[128 = 0]
(61) [122 117 188 110 116 115 146 134 179 202 162 141 107 124 154 137  93  99
  86 126 126 122 119]
(63) [165 168  53  86 134 154  40 118 130  30  83 143 190  90 116 122 128 130
 119 104 105 130 132]
(54) [127 129  81 153 142 150 131 152  92 123 148 111 136 129 120 148 136 151
 136 146 119 138  96]
(58) [116 163  80 109 165 143 111 165  99 188 135  98 170  71 161 149 122 144
  61 139 101 140  91]
(54) [ 85 116 177 118 110 112 183 130 128 156 173 139 105 156 125 156 142 142
 129 154 139 131 121]
(61) [159 105 115 176 142 143 143 140 138 128 152 132  92 149 117 121 106 127
 151 114 154 146  91]
(54) [168 112 118 172 139 124  92 159  98 104 114 112 142 143 118 110 143 122
 174 130  85 140 139]
(58) [125  96 206 145 105  95 155 114 150 156 123 133  92 162 130 106 129 102
 156 127 132 114 170]
(61) [153 115 129 154 133 129 127 112 146 125 106 129 103 133 126  98 111 112
 143 104 153 124 136]
(63) [ 60 201  55  67 180 146 157 121  82 175 112 102 167  47 160 152 145 187
  28 132 172 144  87]
(58) [102  77 116 202  98 154 188 145  97 165 188  97  84 180 111 167 124 133
 173 183 122  97 106]
(54) [124 123 108 149 137 136 146 146  98 104 156 128 123 149 109 145 147 157
 155 142 133 150 100]
(54) [ 95 130 157 105 118 116 163 127 123 112 162 149 121 152 114 153 153 154
 136 144 141 145 118]
(58) [ 66 129 101 135 113 140 181  96  87 143 116  98 115 130 124 143 150 152
 130 160 158  91 146]
(63) [135 140  98 135 158 140 136 138 122 135 135 127 124 113 131 127 120 145
 111 115 153 152  92]
(58) [144 125 184 115 130  98 116 131 154 149 116 140 127 126 142 105 124 105
 121 110 116 137 151]
(58) [131 128 127  89  85 139  73 179 120  67 196 152 190 152 105 200 148 132
 145 180  25 131 111]
(61) [153  94 141 172 138 149 175 151 179 185 207 147  61 152 130 144  69 117
 118 115 171 151  49]
(63) [126 163 135  79 150 114 127  92 152  92  93 160 130 104 129 101 133 143
 102  84 183 154 132]
(63) [115 112 186 145 134  94 155 147 111 182 134 114 116 142 141 118 147 125
 137 140 112 138 147]
(61) [168 104 142 171 137 123 123 131 142 128 117 129 100 145 124  95 112 109
 158 105 138 136 132]
(58) [ 99 142 119 118 134 125 148 107 112 148 102 112 128 110 138 121 138 138
 109 129 150 116 143]
(54) [164  80 242 166 114  70 150 119 152  81 123 168  75 207  97  77 154 112
 223 101 146 160 175]
(63) [105 138 173  73  96 111 142  62 179  85 100 169 110 135 119 112 128 118
 123 103 179 109 169]
(54) [163 114  76 186 146 156 107 141 121 177 105  85 120 104 147 107  90 101
 120 120 118 105 120]
(63) [134 139 127 108 118 119  84 132 115 101 100 123 168 118 129 124 146 119
 133 135  82 118 162]
(61) [ 78 144 140  63 102 144 170 111 171 131 196 169 117 129 124 187 111 147
  79 143 163 127  82]
(54) [166 155  35 132 162 168  98 102 135  59  90 137 130  98 114 103 106 143
 121  81 185 143  95]
(61) [126 122 182  97 105 114 139 101 187 128 138 164 104 139 129 124 107 107
 116 109 153 122 137]
(58) [104 137 108 126 133 136 140 137 104 161 134 106 139 112 139 145 133 139
 106 148 119 119 120]
(63) [ 65 175 151  80 175  92 174 128  87 204 104 107 147  79 165 122 167 169
  60 128 156 157 132]
(61) [150 111 118 188 160 128 122 190  89 217 142  78 134 115 155 126 119 118
 121 146  77 138 107]
[123 134  78 143 136 146 102 176  73 143 145  91 173 114 133 161 144 142
 124 169  62 125 111] => (54)
[171  92 172 150  99 117 120 106 173  50 131 173  90 187  91 104 122 106
 200 103 147 134 148] => (58)
[138 122 118 167 164 127 141 173  95 177 149 104 125 124 140 129 131 142
 125 135 116 157  94] => (63)
[155 108 120 176 138 126 117 159  94 108 134 115 129 153 113 121 146 134
 177 137 100 145 125] => (54)
[ 94 121 148 148 139 114 166 159  88 210 148  92 126 126 149 143 145 139
 114 162 105 128 125] => (63)
[167 143  74 133 149 155 103  86 168 109  75 132 112  91 134  85  82 109
 104  72 187 118 122] => (54)
[134 179  67  85 161 140 102  82 130  59  62 143 149  82 123  96 134 152
 101  79 189 144 129] => (58)
[ 75 160 147  42  94 122 136  79 159 110 116 154 146 107 133 148 134 131
  83 132 147 100 156] => (61)
[162 107  97 170 125 150 103 157 120 118 149 117 130 142 118 138 114 118
 154 139  95 126 108] => (63)
[ 85 120 137 133 123 132 192 136 112 146 185 133 102 155 116 166 142 161
 131 157 155 140  92] => (54)
[150 131 128 118 111 119 106  51 155  19  45 157 113 142  98  69 138 116
 177  80 184 110 192] => (61)
[130 126  96 116  94 155 105 107 145  84 127 136 137 132 114 145 114 115
 135 137 119  93 136] => (63)
[156 150 101 102 143 139  78 157 134 100 141 143 168 106 129 142 122 132
 108 120  95 153  99] => (58)
[129 116 174 105 108 123 150 129 176 105 187 178 102 163 111 153 116 130
 134 124 147 150  97] => (61)
[ 94 146 153  73 107 118 117 123 143 172 126 123 158  98 155 148 124 112
  75 146  95 100 151] => (54)
[125 129 163 105 112 113 110 119 154 170 106 122 138 108 153 118 113  94
  99 126 103 100 164] => (54)
[159 104 176 154 120 100 101 143 128 133 108 121 130 147 131  99 136  98
 164 125  84 125 171] => (54)

<45> [119 130 127 119 107 111 118 110 112 148 121 107 115  82 135 134 144 136
 148 146 127 123 103]
<47> [146 127 111 141  92 141  96 105 114 112 103 114 141 149  92 124 126  86
 113 112 151 121  94]
<45> [114  93 111 140 124 191 126 190  98 101 160 167 106 122  82 135 117 241
 149  87 103  80 115]
<50> [165 115 153  97 130  99 152 127 158 148 123 170 146 149 106 150 124 152
  88  97 144 140 147]
<50> [112 151 132 120  34 164 123 149  92 161 119  97  77 145 112 118 136 193
 132 190  79 112 119]
<45> [ 94 101  98 166  85 152 105 190  90 141 139  61 109 106 111  92  97 117
 143 149 121 137 126]
<50> [122 108 132 130  97 168 113 132 111 106 110 163 147 165  92 149 104 119
 122 120 150 109 103]
<50> [155 118 133 109 140 148 132 122 181 123 105 170 151 188 105 150 120 146
  91 115 122 138 126]
<47> [104 107 125 134 184 147 114 119 155 118 129 142 144 101 149 139 119 127
 151 146 108 132 117]
<46> [146 158 101 124 167 131 157 144 179 108 129 120 123 189 152 118 148 136
 112 102 121 144 149]
<45> [191 129  99 133  94  86 101  92 111 126 116  97 133 104  72 116 157 110
 101  50 171 119  90]
<47> [134 160 137 109 160  93 155  93 120 111 140 152 123 106 167 146 167 133
 152 102 149 108 127]
<47> [ 94  68 107 128 177 121 140 186 192 153 119 108 160 119 154 139  84  95
 129 139 146 187 136]
<50> [128 136 117 139 109 163 107 127 125 123 122 115 114 144 112 115 130 147
 126 147  95 119 117]
<47> [173 136  52 163 140 143 102 151 169 110 125  54 116 161  92  77 145 134
  96  72 108 146 117]
<45> [ 86  47  98 159 229 142 102 166 177 120 141 121 170  64 142 130  81  99
 156 119 128 161 119]
<50> [136 103 138 119 155  91 170 168 150 127 135 154 163 160 135 140  98  83
 101  82 191 159 167]
<50> [142 133 135 130  86 140 108 119 107 144 128 119 107 118  95 116 134 168
 118 143  94 113 122]
<45> [ 84 174 116 131 146 154 145 121 133  99 118 113 117 170 198 129 141  85
 163 176 124 129 128]
<46> [149 164 144 104 146  93 157 101 130 131 142 146 111 117 153 135 168 164
 131 113 122 116 144]
<47> [139 113  97 156  89 199  70 140 161 140  98  83 120 173  71  95 105 147
  93 171  58 144 107]
<47> [ 94  84 134 131 106 167  89 138 159 171  96 107 139 119 116 132  85 124
 124 214  81 161 110]
<47> [125 164 167 116 130 162 144 118 117 124 151 178  97 149 137 130 143 212
 133 167  60  95 159]
<46> [ 40 102  83 150 144 133 176 220  46  62 164 128 129 100 183 153 112  82
 220  61 247  94 106]
<47> [132 123 111 122 149 131 156 171 170 128 129 126 131 173 137 127 120 138
 110 110 133 152 150]
<45> [163 162 151 121 114 122 135 102 139 129 121 141 130 182 118 117 134 115
  88 135 115 133 157]
<50> [119 107 138 119 114 153 135 154 172 139  96 142 157 203 122 141  85  89
  92 161 136 165 142]
<46> [ 87  97 158  80  68 119 147 144 147 193  83 134 137 130 147 179 101 123
 130 205 146 162 109]
<47> [133 117  70 125 177 112 130 149 218 150 107  61 130 125 157 118 141 124
 122 124 115 184 114]
<46> [ 63 128  85 131 103 178 144 180 129 103  99 100 125 185 168 146 112  88
 165 157 165 136  95]
<50> [ 95 101 118 150 136 157 120 150 121  95 116 137 164 162 131 136  85  46
 135 127 174 136 120]
<50> [108 125 103 159 191 124 113 114 116  84 144 117 146  90 157 118 130  68
 165 101 154 120 115]
<46> [126 170 105 170 124 165  92  98  77  80 145 100 102 123 123  89 153 119
 154 128  98  86 113]
<45> [ 95 145 134 134 203 163 142 123 178  97 126 153 145 176 187 132 116  94
 141 171 101 144 153]
<45> [190 155 102 151  98 130 103 107 121 102 120 103 127 177  74  92 145 105
  82  74 135 119 124]
<46> [131 126 162  65  72 129 168 129 142 152  91 191 132 183 121 192 130 174
 110 138 156 122 112]
<46> [142 155 129 114 116 147 124  94 134 115 111 146 120 157 124 140 152 150
 125 133 114 108 107]
<45> [134 109  84 156 161 127 134 166 140  84 131 113 159 165 122 116 108  58
 118  56 192 143 130]
<46> [106 147 122 161 144 103 119 135 100 142 161  62 102  70 164  78 133  99
 153 162 100 141 160]
<46> [156 195 121 122 129 136 146 112 157 122 127 110  96 190 148 103 167 157
 106 143  80 130 155]
[162 150 120 112 191  82 159 118 168 131 151 129 117 106 155 123 169 170
 124  84 116 136 152] => <50>
[138 146 115 111 122 130 111  71 154 120  84 124 141 145 136 151 152  96
 129 137 141 129  79] => <47>
[168 143 133 108 108  88 180 180 135 159 157 122  97 150 115 111 143 201
  91  86 123 139 183] => <50>
[ 89 100 141 128 192  82 117  86 108 125 140 139 155  11 176 155 131  77
 189 129 166 123 101] => <47>
[ 98  96 144 100 195 108 152 125 159 131 131 177 153  81 171 177 124 139
 162 125 149 134 119] => <45>
[ 87 119 158 101 150 113 156 131 139 151 128 153 133 101 179 160 120 132
 156 174 129 140 138] => <45>
[153 131 125 111 143 126 154 143 161 124 129 152 130 168 121 137 135 162
 104  95 130 133 143] => <50>
[124  90 134  96 113 144 125 123 167 141  84 165 159 153 110 178 109 129
 115 136 151 140  89] => <46>
[124 128 129 119 208 123 117  74 180 115 117 151 152 101 165 149 144 113
 146 139 112 136 110] => <45>
[153 125 122  95 131 155 125 101 204 131  77 159 150 196 113 164 133 145
  94 135 117 144  97] => <46>
[117 118 125 144 141 116  91  92 104 134 134 105 127  48 131 120 136 114
 158 142 116 118 101] => <47>
[123 111 124 156 174 140  84 107 171 141 122  94 145 105 132  99 106  88
 119 176  76 163 136] => <45>
[138 151 117 104 162 122 158 126 172 126 127 137 116 148 158 141 159 172
 130 118 113 133 132] => <50>
[102  82 130 137 146 108 136 171 125 143 142 121 148  93 136 130  91  97
 136 123 159 152 144] => <47>
[119 109  96 148 153 130 101 125 136 119 125  95 137  92 130 118 127 101
 146 118 133 136 101] => <45>
[128 141  93 144 159 140 149 170 159 105 137 102 124 179 148 105 127 114
 120 105 130 148 152] => <46>
[ 97  86 132 145  88 149 131 169  57  86 129 169 162 149  98 153  79  63
 142  82 224 101 111] => <50>
[ 81 171 130 131  87 124 147 145  84 145 137  75  84 118 184 108 142 116
 166 195 114 128 143] => <46>
[119 116 116 131 135 141 158 179 119  99 142 153 135 166 126 137 112 130
 129  82 168 120 140] => <45>

[80] [132 149 132 118 145 120 102 102 112 132 115 146 125 102 141  80 106 122
 155 187  87  86 146]
[77] [ 83 158 129 108 122 147 171 127 107 163  71 166 175 175 159 174 132  20
 133 155 124  83 181]
[82] [112 116  77 116  29 157 123 190 142 134 132 114 147 103 135 175 150  42
 188 218 111  93 164]
[77] [193 143  92 130  94 194 190 127 118 116 115 125  87 126 122 130 127 113
 133 120 172 147 107]
[80] [135  88 145  96 117 197 111 120 146 137 149 147 137 129 112 136 108 117
 113  98 181 232 130]
[77] [140 117 108 130  94 138  72 126 132  94 121 114 163 104 116  99 119 159
 129 173 118  78 106]
[81] [121 119 145 135 143 119 130 137 130 122 136 131 123 152 115 143 134 133
 124 111 137 147 129]
[81] [113 137 107 140 120 123 152 111 145 145 119  87 112 113 133 124 127 139
 126  94 145 116  68]
[82] [ 93  74 134 123 110 114  73 134 172 172 181  92 126  58 105 114  94 187
 149 151 119 175 130]
[82] [ 89  95  88 135  44 140  85 170 169 106 140  75 146 110 113 155 151  94
 173 175 137  97  69]
[69] [163 149 123 122 128 171  92 119 130  79 132 113  93 150  98  92 123 102
 157 103 158 163  74]
[82] [157 179 103 153 101 142 178 183  97  69  91 132 113 218 110 182 175  37
 162 144 139  68 139]
[81] [109  82 142 131 115  90  75 173 147 117 175 122 164 119 115 156 146 174
 105 120 111 157 164]
[77] [ 77 113 153 114 140 130 154 124 129 171 112 157 161 153 144 170 126  87
 116 130 135 140 164]
[82] [101 113 131 114 130 109 112 109 134 161 129 134 161  88 156 117 117 150
 106 138 104 118 145]
[77] [ 85  93 154 142 137 150 125 111 154 173 115 108 150 147  68 145  68 175
 128 135 172 142 122]
[82] [144 144 121 106 113 120 115 157 104 129 132 160 171 123 153 144 139 103
 107 137  90 124 224]
[69] [110 126 114 109 108 160 197 112 126 162 104 154 113 116 180 151 148  46
 144 157 139 124 113]
[80] [ 81 116 165 115 167 118  74  85 127  82 101 160 163 168 156 102 153  89
 118 133 128  99  51]
[77] [108  72 149 129 131 112 164 140 142 171 158 148 118  99 142 162 134 158
 118 150 127 166 158]
[80] [156 144 128 143 130 125 142 152 100  51 102 152 158 207 133 163 183 106
  84  88 144  96 114]
[80] [182 183 134 141 168 114 155 129  82  71 105 158  99 183 136 114 158 105
 123 110 114  95 134]
[69] [120 161 132 122 151 126  91 110 137 139 136  98  96 120 107  85  97 117
 168 111 121 147 110]
[77] [ 88  90 145 111 121 144 120 114 138 144 115 153 178 133 143 149 126 114
 105 143 142 132 127]
[80] [220 189  92 160 121 118 209 165  77 109 112 137  83 139 120 137 138 145
 135 151 101  69 203]
[77] [101 119 137 132 113 130  43 145 141 142 123 101 212 141  57 131  63 187
 117 143 125 108 193]
[82] [ 76 126 154 159 184  50 169 117 145 165 147 104  55 120 141 128 145 143
 162 120 106 121  78]
[82] [112 128 121 125 118 133 111 104 123 120  90 132 194 134 141 124 122 142
  86 127 131  75 112]
[82] [112 147 152 143 185  90 171  94 114 146 106 139 109 146 146 119 129 145
 111 106 120 102 109]
[69] [150 176 110  90 129 187 150  96 120 121 115 138  76 132 166  98 142  13
 162  90 152 179  81]
[81] [133 131 113 141 114 142 144 127 137 125 119 101 121 135 111 134 123 140
 127 109 154 123  92]
[81] [189 143 143 146 144 151  92 158 116  58 147 124  90 186  55 115 121 145
 152 111 153 166 130]
[69] [ 84  87 108 130  93  89 115 136 158 141 148 102 159  75 169 144 161 153
 104 127 110 108  90]
[69] [122 145 122 135 144  87 208 125 106 179 111 147 143 115 175 160 140 145
  80 108 102  96 186]
[81] [133 147 152 126 190  95 117  80 117 126 129 139 108 116 151  75 123 163
 106  90 109 133  99]
[80] [126 153 101 137 110  86  98 159 141 163 160  71 135  84 107 124 104 179
 129  96  93 130 182]
[81] [167 146 105 136 119 131 162 120 108 123 109 134 127 111 144 117 129 152
 109 139 119  88 138]
[77] [137 159 116 139 123 221 204  89 128 150  62 109 101 187  79 139  78  86
 150 110 218 127  71]
[80] [125 116 168 119 182 154 150  77 129 123 122 159  73 149 136  99 127 103
 143 116 163 177  59]
[69] [106 116 125 131 119 125 118 123 146 140 134 109 114 107 125 119 122 127
 155 152 126 122  98]
[80] [135 161 106  91  90 152 150 171 109 171 136 161 107 103 155 150 128   7
 202 209  81 138 249]
[77] [103  90 153 144 160 103  77  90 158 104 146 101 108 110 114  81 123 195
 129 118 140 134  20]
[80] [173 124 104 124  89 172 184 152 118 157 132 142 105 104 119 151 111 121
 147 174 136 144 193]
[69] [147 137 114 140 138 101  84 116 152 103 174  72  50  76 119  61 132 166
 170 105 116 153  40]
[81] [116 116 111 151  94 154 159 150 150 128 120  88 123 160  89 172 128 125
 134 104 180 134  88]
[81] [ 83  95 159 134 157 103 127 114 146 145 134 126 149 143 128 147 131 162
  90  83 146 153 102]
[69] [131 170 137 130 157 127 165 120 102 159  95 142 147 165 118 142 100 123
 107 103 127 113 192]
[81] [138 150 141 144 184  86 151  92 118 126 127 122  95 125 147  95 135 176
  99  72 120 124  87]
[69] [ 90 120 128 154 137  83 180 123 134 193 117 113 123 101 132 146 108 171
 133 166 105  74 150]
[178 126 134 135 136 126 132 139 100  99 128 161 141 138 123 126 131 170
  98 142 116 115 176] => [81]
[179 130 115 107 109 203 131 107 121  96 117 145 118 132 127 106 123 103
 122 114 171 168  96] => [82]
[165 121 102 164  95  96 200 192 112 119 138 127 125 136 130 194 170 165
 101 133 116  94 185] => [81]
[108 112 145 121 144 104 104 127 134 127 144 137 141 123 142 127 140 136
 113 113 116 146 128] => [77]
[128 165 125 108 148 130  44  93 142 112 148  92  85  93 122  41 105 108
 181 111 110 154  66] => [81]
[166 150 152 151 173 126 163 141 115 113 143 128  55 175  84 129 123 138
 153  97 148 171 133] => [82]
[116  93 123 133 116 101 114 131 150 129 162 113  96  75 146 112 146 150
 152 162 108 130  89] => [69]
[ 83  90 125 125 112 114 106 117 162 166 148 101 128  73 135 119 115 151
 145 156 120 132  97] => [82]
[194 139 148 118 158 184 165 116 100  88 123 175  89 178 119 124 135 104
 115  91 172 193 127] => [80]
[119 185 119 139 142 151 194 106 109 169  64 118 147 181 109 151  90 106
 112  91 157  89 151] => [69]
[110 147 141 156 177  75 143 108 136 129 133  95  82 137 126 110 137 160
 130  76 125 121  65] => [80]
[111 155  79  97  69 186  86 103 151 149 111  87 123  73 135  82  96  52
 196 173 129 110  81] => [81]
[101 119 127 144 118  99 137 162 144 155 151 105  98 117 110 152 128 122
 175 165 109 123 149] => [82]
[136 170 143 145 172  66 140 153 100  81 128 140 118 188 146 146 184 108
 106  69 101 109 138] => [82]
[ 21  95 149 107 128  99  59 115 169 147 136 113 173 122 154 134 143  78
 141 127 118 132  74] => [80]
[103 127 133 111 120 130 106 160 149 134 161 109 136 151 121 164 146  87
 120  47 148 211 140] => [80]
[147 115 156 142 167  99 165 127 103 121 124 169 142 153 139 147 142 180
  73 112 123 121 165] => [81]
[140 141 131 161 127  87  62 192 131  34 152  90 146 206  75 154 172 148
 114  60 133 124 107] => [82]
[ 80 115 149 155 147  69 120 145 141 182 138 104 144 120  92 147  91 192
 138 159  97  95 185] => [82]
[115 143 118 105 126 141 173 110 124 162 117 146 108 108 180 132 143  59
 140 129 123 139 126] => [69]
[139  92 118  85  99 191 116  90 143 178 140 146 136  45 149  93  83 136
 128 166 139 182 144] => [82]
[162 112 144 151 132 148 136 154 121  89 128 136 133 186  75 157 127 166
 107 110 167 146 139] => [81]
[104 116 138 129 149 120 104  76 135 124 102 122 174 123 141 100 116 179
  76  96 141 100  67] => [82]
[ 95 116 144 135 150 101 155 119 135 151 128 128 129 136 144 148 139 136
 108 100 133 134 114] => [81]

[288] [ 98 126 149 123 131 161 184 103 159 132 116  87  70 124 106 106 142  97
 125 114  89 151 122]
[293] [117 112  97 115 168 135 169  80 132 120 102 139 113 156 147  98  86  97
 146 152 109 133 140]
[283] [162  87 144 159 103 123 104 127 146 137 135 133 126 108  69 150 108 128
 100 124 144 107 115]
[293] [156  55  73 132  69 130 144  77 165 128 111 117 111 101 112  91  95 150
 141 214 121 162 102]
[288] [ 94 203 134  79 172 131 124 179  79 129 139 135 132 151 186 125 154 124
 142  84 125 101 162]
[286] [145 148 142 151 111 106  91 161 124 143 142 118 141 110 110 158 160 137
 107  98 126 114 129]
[286] [117  84 114 159 141 195 167  78 182 130  73  61  71 127 119 109  91  80
 120 166 152 198 175]
[293] [162 113  99 132 108  58 113 111 116 131 147 179 166 125 113 129 126 153
 135 140  85  87  81]
[288] [101 160 170 131 132 100 169 113 136 126 148 131 121 132 104 130 184 120
 129  80  51 121  75]
[283] [ 86 113  78  41  69 179 213 102 150 129 119  77  40 101 162  30 140 149
 173 199  73 173 106]
[293] [128 166 166 134 124 122  85 185 105 131 153 132 155 121 128 165 163 146
 113  84 156 110 133]
[286] [ 90 139 118  48 146 127 180 111  93  99 148 186 133 158 175  77 113 149
 177 150 102 106  88]
[286] [111 148 120  69  61 188 120 199 125 148 140  60  67  79 149  97 164 162
 129 141 152 146 157]
[293] [107 168 171 159 142  53 153  95 126 107 157 175 190 151 123 152 197 142
 143  87  51 131  41]
[293] [134 147 148 130 117 121 104 163 119 138 144 124 130 116 114 147 150 135
 113  97 131 108 129]
[293] [153 105  56  88 183 113 143 104 103 148 104 161  95 153 133  91  41  82
 131 139  98  53 175]
[288] [134  89 165 103  94 139 129 134 123 111 162 172 133 118  91 124 106 160
 129 137 155  98  77]
[293] [167 107  91 115 110 120  67 162  99 130 135 158 162 120 147 135  87 161
 128 163 191 100 153]
[288] [150 125 157 146  94 125  92 166 132 143 148 117 125  99  85 156 147 140
  99 100 142 106 122]
[290] [ 88 112 179 115 141 138 195  75 142  91 143 166 131 153 114 110 129 128
 152 129 103 144  57]
[290] [137 150 147  91  64 120  95 200 106 145 174 124 119  86 110 131 173 176
 118 104 124  88 103]
[283] [142 126 128 153 123 121 101 136 131 130 126 125 148 123 126 148 131 134
 119 130 150 137 136]
[283] [115 115 107 107 101 154 160 113 148 131 117  94  88 113 135  93 132 131
 140 160 111 158 126]
[283] [149  61 131  99  64 131 166 105 156 141 150 134  65  90  44  91 105 137
 118 144  78  84  67]
[286] [ 84 179 166 144 157 130 178 113 148 134 120  85  97 137 123 130 190  89
 123  71  59 155 122]
[283] [136 109 122 117 101 140 121 136 130 128 133 126 122 114 123 120 119 145
 129 149 146 130 124]
[290] [108 102 190 139 166 124 163  79 129  85 145 200 166 168 104 141 101 122
 139 117 139 121  67]
[286] [100 129 131  82 162 102 175  86  99  90 147 211 164 172 159  99 107 142
 172 143  99 105  70]
[290] [159 123 101 146 134 117  87 145 121 145 117 123 136 123 125 145 107 120
 111 128 149 109 167]
[283] [113 166 114 113 139 106 130 135 108 123 132 137 152 140 171 123 155 141
 148 126 109 135 125]
[290] [114 146 105  95 126 136 150 135 124 140 123 105  92 122 145  99 138 121
 137 128  95 124 141]
[283] [120 154 123 166 154 114 130 112 140 132 107 103 140 139 144 144 154 106
 125 114 109 161 146]
[288] [124 166  95 154 162  82 130 105 123 131 109 126 160 150 167 135 155 114
 141 123  83 147 138]
[288] [152 144 105 165 129  99  89 140 128 144 117 112 151 122 135 154 144 126
 115 122 129 134 154]
[290] [ 92 140 149  74 158 134 186 111 111 113 144 163 105 153 131  95 120 115
 149 107  85  94  97]
[286] [124 184 150 157 130 114 114 166 135 161 129  72 104 109 108 157 195 104
  97  59  84 124 152]
[290] [149 103 141 168  73 125 100 131 154 127 135 110 147  98 102 150 152 160
 116 149 152 163 103]
[288] [168 119  97 165 114 128  66 158 132 151 110  96 137 107 127 155 116 128
 103 140 175 135 183]
[286] [143 110 189 210  77 133  92 135 173 124 137  93 155  95  76 184 176 149
  96 117 166 184  98]
[290] [135 188 108 126 155 127  63 200  88 146 122 109 151 131 181 157 143 128
 118 100 174 116 206]
[127  89 132  98 146 119 182  80 131 122 136 174  98 144  86  96  81 105
 134 126  79  77  87] => [290]
[122 125 132 118 127 169 136 143 139 143 116  86  78 115 116 119 120 106
 113 118 138 130 164] => [293]
[ 86 121 142 117 149 232 169 122 159 125  86  51  55 130 146 104 107  86
 125 141 177 194 194] => [293]
[160  79 117 160  67 135 113 118 167 142 122  93 109  88  83 130 126 142
 110 162 136 152 117] => [283]
[139 116 158 191 131 112 117 105 154 123 123 126 155 130  95 165 140 118
 109 114 133 151 111] => [286]
[147  87 112 142  78 181  91 148 150 129 111  85 120  96 134 130 107 154
 121 186 215 180 163] => [283]
[125 128  93  93 193 141 163 112 115 148 101 127  70 153 127  97  70  63
 123 107  92  74 183] => [293]
[134  88 132 147 110 141 170  86 174 143 113  92  69 109  67 112 120  96
 110 129  81 135 113] => [283]
[135 101 125 120 102 144 118 130 130 118 133 137 136 119 130 122 110 152
 135 162 165 139 119] => [286]
[163 129  99 170 155 112  94 134 134 161 100 100 116 125 108 153 109  85
  94 104 124 107 188] => [286]
[131 105  89 113 152 115 183  74 143 143 107 128  78 138 105  89  94  84
 131 133  52 101 126] => [293]
[ 93 142 157  97 190 132 172 104 106 103 134 178 134 174 142 116 105 104
 147 103 114 102 112] => [290]
[ 78 188 200 136 165 152 174 141 143 139 131  78  76 134 102 141 190  77
 106  35  73 132 133] => [293]
[120 183 136  75  96 128  98 212  90 146 164 116 116 102 147 126 177 162
 126  93 124  90 137] => [290]
[138 114 121 121 107 164 104 156 130 135 123 102 111 109 130 128 113 136
 119 145 177 137 161] => [293]
[125 161 156 112 137 144 141 173 132 178 134  72  35 103  65 129 152  73
  81  37  66  63 164] => [293]
[136 106 145 144 105 133 133 120 149 132 132 116 113 112  90 133 132 127
 115 126 121 131 110] => [288]
[122 130 119 136 153  97 124  98 110  94 130 186 201 163 174 134 118 151
 160 158 146 147 101] => [293]
[132 119  79  79 195 183 126 146 100 145  90 119  73 152 157  99  34  72
 122 133 175  83 236] => [293]
[116 156 153 119 182 108 133 132 100 121 139 170 147 160 131 142 122 107
 128  81 114  85 126] => [283]
[123 142 118 185 140  75 164  66 164 134 108 107 136 135 115 134 175 102
 129 116  37 166  96] => [288]
[161 138  99 182 125  85  82 131 133 146 115 113 162 120 130 160 146 128
 112 127 123 138 148] => [288]
[125 148 135 194 169 113 133  99 154 137  97  94 134 143 121 158 150  82
 110  97 103 161 153] => [283]
